Below are the code and all the weights of a small trained network. Each question names an input and a class and asks about switching units off, where a switched-off unit gives its printed mean instead of its output.

import numpy as np


def w(rows, s, z=0):
    codes = np.array(rows[::2]) - 128.0
    scale = np.full(codes.shape[1], s)
    scale[-1] = z or s
    return codes * scale


def norm(h):
    return h / np.sqrt((h * h).mean(-1, keepdims=True) + 1e-5)


def f(y):
    return np.maximum(y, 0)


def log_softmax(a):
    a = a - a.max(-1, keepdims=True)
    return a - np.log(np.exp(a).sum(-1, keepdims=True))


def net(x, mask):
    res = np.array(x, float).reshape(1, 5) / 4 @ E
    u = 0
    for l in range(2):
        y = f(norm(res) @ A[l][:, :-1].T + A[l][:, -1])
        res = res + np.where(mask[u : u + 8], y, B[l][:, -1]) @ B[l][:, :-1]
        u += 8
    return log_softmax(norm(res)[-1] @ U[:, :-1].T + U[:, -1])


A, B = {}, {}
E = w([
[40,130,156],'x0',
[61,201,157],'x1',
[114,1,124],'x2',
[164,117,120],'x3',
[106,134,246],'x4',
],0.0069)
A[0] = w([
[83,66,122,250],'L0N0',
[218,104,249,193],'L0N1',
[133,156,91,119],'L0N2',
[133,123,162,91],'L0N3',
[127,128,192,74],'L0N4',
[104,99,145,254],'L0N5',
[200,146,162,156],'L0N6',
[217,181,79,139],'L0N7',
],0.012,0.0028)
B[0] = w([
[116,168,31,235],'L0N0',
[150,96,33,255],'L0N1',
[206,119,141,170],'L0N2',
[124,132,90,149],'L0N3',
[123,61,99,173],'L0N4',
[154,29,2,206],'L0N5',
[162,163,35,192],'L0N6',
[103,124,98,237],'L0N7',
],0.0071,0.0054)
A[1] = w([
[87,177,112,207],'L1N0',
[29,62,80,94],'L1N1',
[113,183,62,189],'L1N2',
[166,145,71,253],'L1N3',
[84,176,103,102],'L1N4',
[135,221,139,164],'L1N5',
[134,250,84,198],'L1N6',
[104,196,108,111],'L1N7',
],0.012,0.0022)
B[1] = w([
[158,89,170,184],'L1N0',
[31,202,180,224],'L1N1',
[47,75,165,245],'L1N2',
[11,137,92,254],'L1N3',
[253,102,123,175],'L1N4',
[211,48,221,180],'L1N5',
[212,10,145,237],'L1N6',
[246,93,176,179],'L1N7',
],0.0056,0.0083)
U = w([
[1,137,131,113],'0',
[171,175,222,86],'1',
[118,65,32,216],'2',
[103,227,76,2],'3',
],0.012,0.0044)

Each question gives the input, the list of numbers given to net, and the class t.
The units are the neurons (one row each of A and B). Each row of codes is followed by its name. A weight is (code - 128) times the scale printed after its matrix; where a second scale follows, it is the last column's (A, B and U).
mask holds one flag per neuron, layer by layer. A switched-off neuron (its flag False) gives its mean, the last column of its row in B, instead of its output. The means were averaged over made-up inputs and are rounded, as every weight is.
A unit's drop is (log p(t) with every unit on - log p(t) with that unit switched off) / (log p(t) with every unit on - log p(t) with every unit switched off).
The circuit of an input: a set's keep is (log p(t) with only the set's units on - log p(t) with every unit switched off) / (log p(t) with every unit on - log p(t) with every unit switched off). Starting from the 12 units with the biggest drops (on a tie, the unit counted first), units are removed one at a time, each time the one whose removal leaves the highest keep (on an exact tie, the one counted first), for as long as the keep stays at least 0.8.
units of the circuit, in order: the units of the circuit, biggest drop first
unit that matters most: the unit with the biggest drop
k most important neurons: the k neurons with the biggest drops, biggest first
drop of u: that unit's drop, to one decimal
input [-8,1,-4,-2,8], class 2: units of the circuit, in order -> [L0N1]
input [5,-3,-2,2,2], class 0: units of the circuit, in order -> [L1N1; L0N6]
input [8,-3,6,8,-1], class 0: units of the circuit, in order -> [L1N1; L1N6]
input [2,3,3,-5,-5], class 0: units of the circuit, in order -> [L1N1; L0N1]
input [7,-1,4,6,-6], class 0: units of the circuit, in order -> [L1N1; L1N6; L0N1]
input [-4,8,4,-6,-2], class 0: units of the circuit, in order -> [L1N1; L0N1]
input [8,-5,-3,5,-4], class 0: 3 most important neurons -> [L0N6; L1N3; L1N2]
input [5,3,-2,-1,2], class 1: 2 most important neurons -> [L0N1; L1N3]
input [-6,1,-7,0,-3], class 1: 2 most important neurons -> [L0N5; L0N1]
input [7,-3,5,5,-6], class 0: 2 most important neurons -> [L1N1; L1N6]
input [4,-7,-1,5,-6], class 0: drop of L1N3 -> 0.2
input [-2,2,-3,-7,0], class 1: drop of L0N1 -> 0.1
input [7,-2,2,7,-4], class 0: drop of L0N1 -> 0.2
input [6,-5,2,8,-7], class 0: unit that matters most -> L1N6
